Below is a small trained network, with its code and all its weights. Each question gives an input and a class and asks what happens when units are switched off, that is, made to give their printed mean instead of their output.

import numpy as np


def w(rows, s, z=0):
    codes = np.array(rows[::2]) - 128.0
    scale = np.full(codes.shape[1], s)
    scale[-1] = z or s
    return codes * scale


def f(y):
    return np.maximum(y, 0)


def log_softmax(a):
    a = a - a.max(-1, keepdims=True)
    return a - np.log(np.exp(a).sum(-1, keepdims=True))


def net(x, mask):
    res = np.array(x, float).reshape(1, 5) / 4 @ E
    y = f(res @ A[0][:, :-1].T + A[0][:, -1])
    res = res + np.where(mask, y, B[0][:, -1]) @ B[0][:, :-1]
    return log_softmax(res[-1] @ U[:, :-1].T + U[:, -1])


A, B = {}, {}
E = w([
[48,150,210,55,162,139,142,221,183,17,82,149],'x0',
[87,71,157,90,82,183,147,184,175,200,245,178],'x1',
[178,179,161,154,60,122,31,211,63,101,152,132],'x2',
[104,41,113,122,164,49,144,134,235,40,241,45],'x3',
[116,110,254,224,82,13,152,123,154,56,88,106],'x4',
],0.0092)
A[0] = w([
[63,88,75,66,42,163,152,225,192,67,171,103,211],'n0',
[71,144,117,157,128,104,121,154,131,45,115,55,85],'n1',
[45,77,184,155,131,128,214,117,136,140,127,182,187],'n2',
[95,151,222,188,105,77,76,175,149,32,153,160,130],'n3',
[80,67,79,106,155,105,164,169,161,122,207,89,127],'n4',
[160,81,153,203,112,113,96,121,78,107,103,24,192],'n5',
[85,90,131,36,197,108,139,143,224,148,200,83,115],'n6',
[142,137,193,183,128,45,177,106,84,152,100,125,251],'n7',
[148,128,209,155,130,93,100,198,153,80,109,45,152],'n8',
[156,159,66,146,82,200,111,148,104,195,165,190,138],'n9',
[187,123,210,158,92,6,87,137,106,97,193,64,176],'n10',
[236,158,83,149,150,71,102,88,113,185,117,88,145],'n11',
[181,161,189,191,107,40,122,103,144,137,119,126,174],'n12',
[104,60,192,157,163,128,217,119,171,161,115,147,167],'n13',
[216,134,108,208,125,71,162,79,126,105,173,75,211],'n14',
[216,128,50,182,63,198,99,46,53,254,125,159,216],'n15',
[82,128,83,69,194,142,140,170,218,73,224,75,161],'n16',
[75,158,86,133,228,183,121,140,97,118,18,97,183],'n17',
[145,127,94,122,145,167,130,173,106,190,245,177,152],'n18',
[109,96,112,69,119,146,194,99,131,160,106,172,125],'n19',
[167,168,121,112,83,155,114,192,59,160,73,163,219],'n20',
[139,188,65,94,160,239,125,92,58,134,79,207,230],'n21',
[97,189,137,25,140,136,111,205,161,126,138,215,169],'n22',
],0.0075,0.0031)
B[0] = w([
[85,107,197,112,84,197,80,134,43,95,195,172,198],'n0',
[130,88,132,187,73,156,180,128,163,115,155,122,171],'n1',
[52,165,208,79,130,34,171,148,193,158,183,121,178],'n2',
[144,160,108,127,101,201,126,193,172,67,190,157,200],'n3',
[55,54,207,175,173,161,132,75,72,113,145,206,191],'n4',
[136,109,44,178,121,112,109,122,118,75,174,80,180],'n5',
[2,55,169,144,153,154,172,144,47,166,129,146,205],'n6',
[128,132,56,117,89,83,146,146,161,110,171,75,185],'n7',
[113,112,70,178,79,186,107,198,184,67,194,145,189],'n8',
[143,101,124,116,220,157,49,148,203,174,88,96,202],'n9',
[162,94,123,252,65,110,156,106,141,54,215,152,207],'n10',
[211,203,82,151,184,107,79,67,46,174,162,111,186],'n11',
[134,98,60,132,99,121,125,133,154,120,127,89,183],'n12',
[33,135,182,89,83,53,121,130,154,170,212,85,178],'n13',
[106,116,78,212,135,62,107,117,86,145,177,120,191],'n14',
[209,79,131,71,192,95,73,178,102,167,118,104,251],'n15',
[20,31,162,169,142,209,149,91,39,145,117,164,210],'n16',
[146,186,121,60,108,147,224,59,117,72,85,75,187],'n17',
[136,46,183,156,121,135,92,131,96,165,100,146,197],'n18',
[139,97,125,84,125,139,139,109,175,134,83,65,167],'n19',
[186,171,163,136,119,153,108,168,119,105,110,66,195],'n20',
[184,115,142,33,186,167,178,119,155,110,19,38,224],'n21',
[126,179,168,66,83,117,100,98,84,117,124,177,186],'n22',
],0.0075,0.019)
U = w([
[198,137,29,183,176,22,70,64,34,166,173,117,181],'0',
[55,50,172,139,161,189,146,97,70,159,155,208,74],'1',
[68,115,155,65,130,34,166,115,237,194,167,98,253],'2',
[145,87,51,193,82,151,157,186,207,60,171,116,97],'3',
[153,198,148,124,58,114,168,122,164,131,105,139,79],'4',
[147,183,184,110,104,171,63,142,130,107,183,254,128],'5',
[196,87,119,72,204,177,85,184,160,204,83,83,62],'6',
[156,170,100,40,155,184,217,51,135,72,61,74,208],'7',
],0.0081,0.0014)

Each question gives the input, the list of numbers given to net, and the class t.
The units are the neurons (one row each of A and B). Each row of codes is followed by its name. A weight is (code - 128) times the scale printed after its matrix; where a second scale follows, it is the last column's (A, B and U).
mask holds one flag per neuron, in row order. A switched-off neuron (its flag False) gives its mean, the last column of its row in B, instead of its output. The means were averaged over made-up inputs and are rounded, as every weight is.
A unit's drop is (log p(t) with every unit on - log p(t) with that unit switched off) / (log p(t) with every unit on - log p(t) with every unit switched off).
The circuit of an input: a set's keep is (log p(t) with only the set's units on - log p(t) with every unit switched off) / (log p(t) with every unit on - log p(t) with every unit switched off). Starting from the 12 units with the biggest drops (on a tie, the unit counted first), units are removed one at a time, each time the one whose removal leaves the highest keep (on an exact tie, the one counted first), for as long as the keep stays at least 0.8.
circuit, biggest first: the units of the circuit, biggest drop first
k most important neurons: the k neurons with the biggest drops, biggest first
drop when u is switched off: that unit's drop, to one decimal
input [4,-7,5,4,-5], class 7: circuit, biggest first -> [n17]
input [4,-8,-5,-8,8], class 7: 2 most important neurons -> [n17; n10]
input [-2,-5,-6,-3,3], class 0: 2 most important neurons -> [n11; n14]
input [-6,2,1,-4,2], class 0: 3 most important neurons -> [n11; n3; n19]
input [-1,0,5,3,-6], class 6: 2 most important neurons -> [n10; n9]
input [4,2,5,-2,3], class 3: 2 most important neurons -> [n8; n4]
input [-8,6,-3,3,3], class 0: 2 most important neurons -> [n14; n16]
input [-6,8,-4,1,4], class 2: 3 most important neurons -> [n2; n13; n16]
input [-8,4,-7,-2,2], class 0: 2 most important neurons -> [n21; n11]
input [-4,1,-6,1,8], class 2: 2 most important neurons -> [n13; n2]
input [7,-3,7,0,-1], class 5: 2 most important neurons -> [n22; n7]
input [-2,-1,-7,-4,-7], class 6: 2 most important neurons -> [n15; n9]
input [-6,-3,3,-1,-4], class 6: drop when n21 is switched off -> 0.5
input [8,5,-3,-8,7], class 2: circuit, biggest first -> [n2]
input [7,6,-4,-8,3], class 2: drop when n2 is switched off -> 0.3
input [-8,-5,5,-2,-5], class 6: drop when n21 is switched off -> 0.9
input [3,7,1,-1,3], class 5: drop when n20 is switched off -> -0.1
